Below are the code and all the weights of a small trained network. Each question names an input and a target symbol and asks about switching units off, where a switched-off unit gives its printed mean instead of its output.

import numpy as np


def w(rows, s, z=0):
    codes = np.array(rows[::2]) - 128.0
    scale = np.full(codes.shape[1], s)
    scale[-1] = z or s
    return codes * scale


def f(y):
    return np.maximum(y, 0)


def softmax(a):
    e = np.exp(a - a.max(-1, keepdims=True))
    return e / e.sum(-1, keepdims=True)


def log_softmax(a):
    a = a - a.max(-1, keepdims=True)
    return a - np.log(np.exp(a).sum(-1, keepdims=True))


def net(x, mask):
    ids = ['αγζηθλμτφ'.index(c) for c in x.split()]
    T = len(ids)
    res = E[ids] + P[:T]
    u = 0
    for l in range(2):
        r = res
        for j in range(2):
            rows = slice(3 * j, 3 * j + 3)
            q, k, v = (r @ M[l][rows].T for M in (Q, K, V))
            z = softmax(np.where(np.tri(T) > 0, q @ k.T / 3**0.5, -1e9)) @ v
            o = O[l][rows]
            res = res + np.where(mask[u + j], z, o[:, -1]) @ o[:, :-1]
        u += 2
        y = f(res @ A[l][:, :-1].T + A[l][:, -1])
        res = res + np.where(mask[u : u + 8], y, B[l][:, -1]) @ B[l][:, :-1]
        u += 8
    return log_softmax(res[-1] @ U[:, :-1].T + U[:, -1])


Q, K, V, O, A, B = {}, {}, {}, {}, {}, {}
E = w([
[46,146,72,99],'α',
[75,132,40,139],'γ',
[115,64,211,164],'ζ',
[65,166,91,142],'η',
[121,120,64,141],'θ',
[95,126,90,102],'λ',
[99,171,174,191],'μ',
[51,164,171,105],'τ',
[5,170,153,163],'φ',
],0.014)
P = w([
[152,38,112,124],'0',
[88,251,154,133],'1',
[60,203,114,136],'2',
[50,191,110,145],'3',
[41,181,101,142],'4',
[37,168,98,142],'5',
[32,162,86,146],'6',
[25,154,92,144],'7',
[25,148,87,152],'8',
[26,142,88,159],'9',
[18,139,99,153],'10',
[3,111,108,133],'11',
],0.0055)
Q[0] = w([
[98,56,200,147],'L0H1',
[26,86,98,123],'L0H1',
[18,156,118,103],'L0H1',
[254,171,89,15],'L0H2',
[231,142,184,96],'L0H2',
[89,99,181,165],'L0H2',
],0.0092)
K[0] = w([
[183,135,44,138],'L0H1',
[179,41,125,153],'L0H1',
[207,15,123,153],'L0H1',
[86,197,92,156],'L0H2',
[102,251,120,71],'L0H2',
[142,115,167,70],'L0H2',
],0.012)
V[0] = w([
[168,91,86,7],'L0H1',
[151,71,121,143],'L0H1',
[50,182,187,73],'L0H1',
[186,104,183,158],'L0H2',
[185,115,219,115],'L0H2',
[97,176,97,162],'L0H2',
],0.012)
O[0] = w([
[243,84,78,104,3],'L0H1',
[178,156,26,202,134],'L0H1',
[9,68,163,28,183],'L0H1',
[110,2,93,239,124],'L0H2',
[103,3,81,167,112],'L0H2',
[111,191,197,103,143],'L0H2',
],0.0068,0.006)
A[0] = w([
[151,205,202,90,253],'L0N1',
[173,95,152,39,128],'L0N2',
[151,64,88,1,153],'L0N3',
[67,73,75,118,195],'L0N4',
[241,128,38,106,153],'L0N5',
[93,156,17,122,199],'L0N6',
[125,199,200,92,63],'L0N7',
[72,128,10,11,164],'L0N8',
],0.0084,0.0064)
B[0] = w([
[88,185,189,36,252],'L0N1',
[124,56,180,92,131],'L0N2',
[111,2,247,110,133],'L0N3',
[160,118,189,146,254],'L0N4',
[241,85,111,140,139],'L0N5',
[167,205,122,156,231],'L0N6',
[200,68,144,92,206],'L0N7',
[160,112,249,111,229],'L0N8',
],0.0083,0.0099)
Q[1] = w([
[151,125,65,181],'L1H1',
[206,102,3,120],'L1H1',
[135,222,175,162],'L1H1',
[183,165,140,99],'L1H2',
[131,132,210,126],'L1H2',
[96,94,193,244],'L1H2',
],0.011)
K[1] = w([
[101,195,123,128],'L1H1',
[140,228,208,59],'L1H1',
[55,79,137,254],'L1H1',
[109,111,112,213],'L1H2',
[76,26,205,158],'L1H2',
[8,134,196,88],'L1H2',
],0.0098)
V[1] = w([
[76,209,100,141],'L1H1',
[119,90,197,56],'L1H1',
[26,150,137,146],'L1H1',
[149,12,141,167],'L1H2',
[189,108,126,107],'L1H2',
[197,216,59,160],'L1H2',
],0.011)
O[1] = w([
[45,87,186,103,118],'L1H1',
[216,96,107,80,202],'L1H1',
[97,2,139,90,169],'L1H1',
[149,65,57,202,74],'L1H2',
[199,173,158,210,113],'L1H2',
[93,172,189,164,5],'L1H2',
],0.0093,0.031)
A[1] = w([
[165,25,108,155,207],'L1N1',
[102,176,222,204,253],'L1N2',
[175,200,130,123,18],'L1N3',
[168,96,176,2,193],'L1N4',
[82,69,139,79,152],'L1N5',
[45,93,159,104,104],'L1N6',
[153,211,169,189,174],'L1N7',
[227,145,33,116,155],'L1N8',
],0.008,0.004)
B[1] = w([
[69,223,147,162,167],'L1N1',
[166,44,41,2,153],'L1N2',
[72,166,222,140,145],'L1N3',
[111,186,59,191,253],'L1N4',
[96,104,159,180,183],'L1N5',
[95,86,134,143,157],'L1N6',
[127,9,123,106,152],'L1N7',
[115,53,176,194,158],'L1N8',
],0.0068,0.06)
U = w([
[165,174,108,119,253],'α',
[123,141,180,74,98],'γ',
[94,197,114,182,65],'ζ',
[78,210,131,129,165],'η',
[168,24,122,48,47],'θ',
[143,121,201,134,98],'λ',
[50,88,150,104,151],'μ',
[180,63,52,91,53],'τ',
[97,156,1,62,136],'φ',
],0.0056,0.0041)

Each question gives the input, a string of symbols that net reads in full, and the target symbol t.
The units are the heads (3 rows each of Q, K, V and O) and the neurons (one row each of A and B). Each row of codes is followed by its name. A weight is (code - 128) times the scale printed after its matrix; where a second scale follows, it is the last column's (O, A, B and U).
mask holds one flag per unit, layer by layer, with each layer's heads first. A switched-off unit (its flag False) gives its mean, the last column of its rows in O or B, instead of its output. The means were averaged over made-up inputs and are rounded, as every weight is.
A unit's drop is (log p(t) with every unit on - log p(t) with that unit switched off) / (log p(t) with every unit on - log p(t) with every unit switched off).
The circuit of an input: a set's keep is (log p(t) with only the set's units on - log p(t) with every unit switched off) / (log p(t) with every unit on - log p(t) with every unit switched off). Starting from the 12 units with the biggest drops (on a tie, the unit counted first), units are removed one at a time, each time the one whose removal leaves the highest keep (on an exact tie, the one counted first), for as long as the keep stays at least 0.8.
circuit, biggest first: the units of the circuit, biggest drop first
top k neurons: the k neurons with the biggest drops, biggest first
k most important neurons of layer l: the k neurons of layer l with the biggest drops, biggest first
heads that matter: for each layer, one digit per head in row order, 1 if its drop is at least 0.15 and else 0, layers parted by /
input ζ γ ζ φ ζ ζ, target ζ: circuit, biggest first	L1N1, L0H2, L1H2, L0N1
input α θ θ, target α: top 2 neurons	L0N3, L1N4
input φ θ λ μ, target φ: heads that matter	11 / 01
input η τ τ θ, target η: heads that matter	01 / 01
input τ μ φ, target τ: heads that matter	10 / 11
input μ γ φ ζ μ φ τ φ α η, target μ: heads that matter	11 / 11
input ζ ζ φ γ γ τ γ η φ, target ζ: heads that matter	11 / 01
input η η η γ ζ η φ, target μ: circuit, biggest first	L1H1, L0H2, L0N7
input γ φ ζ φ η φ γ α φ γ α, target μ: circuit, biggest first	L0H2, L1H1, L0N7
input ζ α γ μ τ θ λ θ ζ η, target ζ: heads that matter	11 / 11
input φ φ φ μ, target φ: heads that matter	11 / 11
input ζ α ζ ζ γ η τ φ η ζ θ, target ζ: top 3 neurons	L1N1, L0N1, L1N2
input τ α μ γ α γ γ, target τ: heads that matter	11 / 11
input τ ζ θ γ φ φ φ τ μ α ζ, target τ: circuit, biggest first	L0H1, L1H2, L0N3
input τ τ α φ ζ φ θ γ τ τ η, target μ: 4 most important neurons of layer 1	L1N1, L1N4, L1N2, L1N5
input φ η τ γ ζ θ μ φ ζ, target φ: heads that matter	10 / 01
input γ γ φ φ γ μ γ ζ, target η: heads that matter	01 / 01
input θ φ μ, target θ: 4 most important neurons of layer 1	L1N2, L1N7, L1N4, L1N1
input θ λ θ φ τ τ, target θ: heads that matter	10 / 01
input θ ζ θ α φ θ φ φ φ λ γ, target μ: top 2 neurons	L0N7, L1N4
input φ η η τ θ λ μ μ φ, target φ: top 2 neurons	L1N4, L0N1
input ζ φ ζ γ, target ζ: 3 most important neurons of layer 0	L0N1, L0N4, L0N6
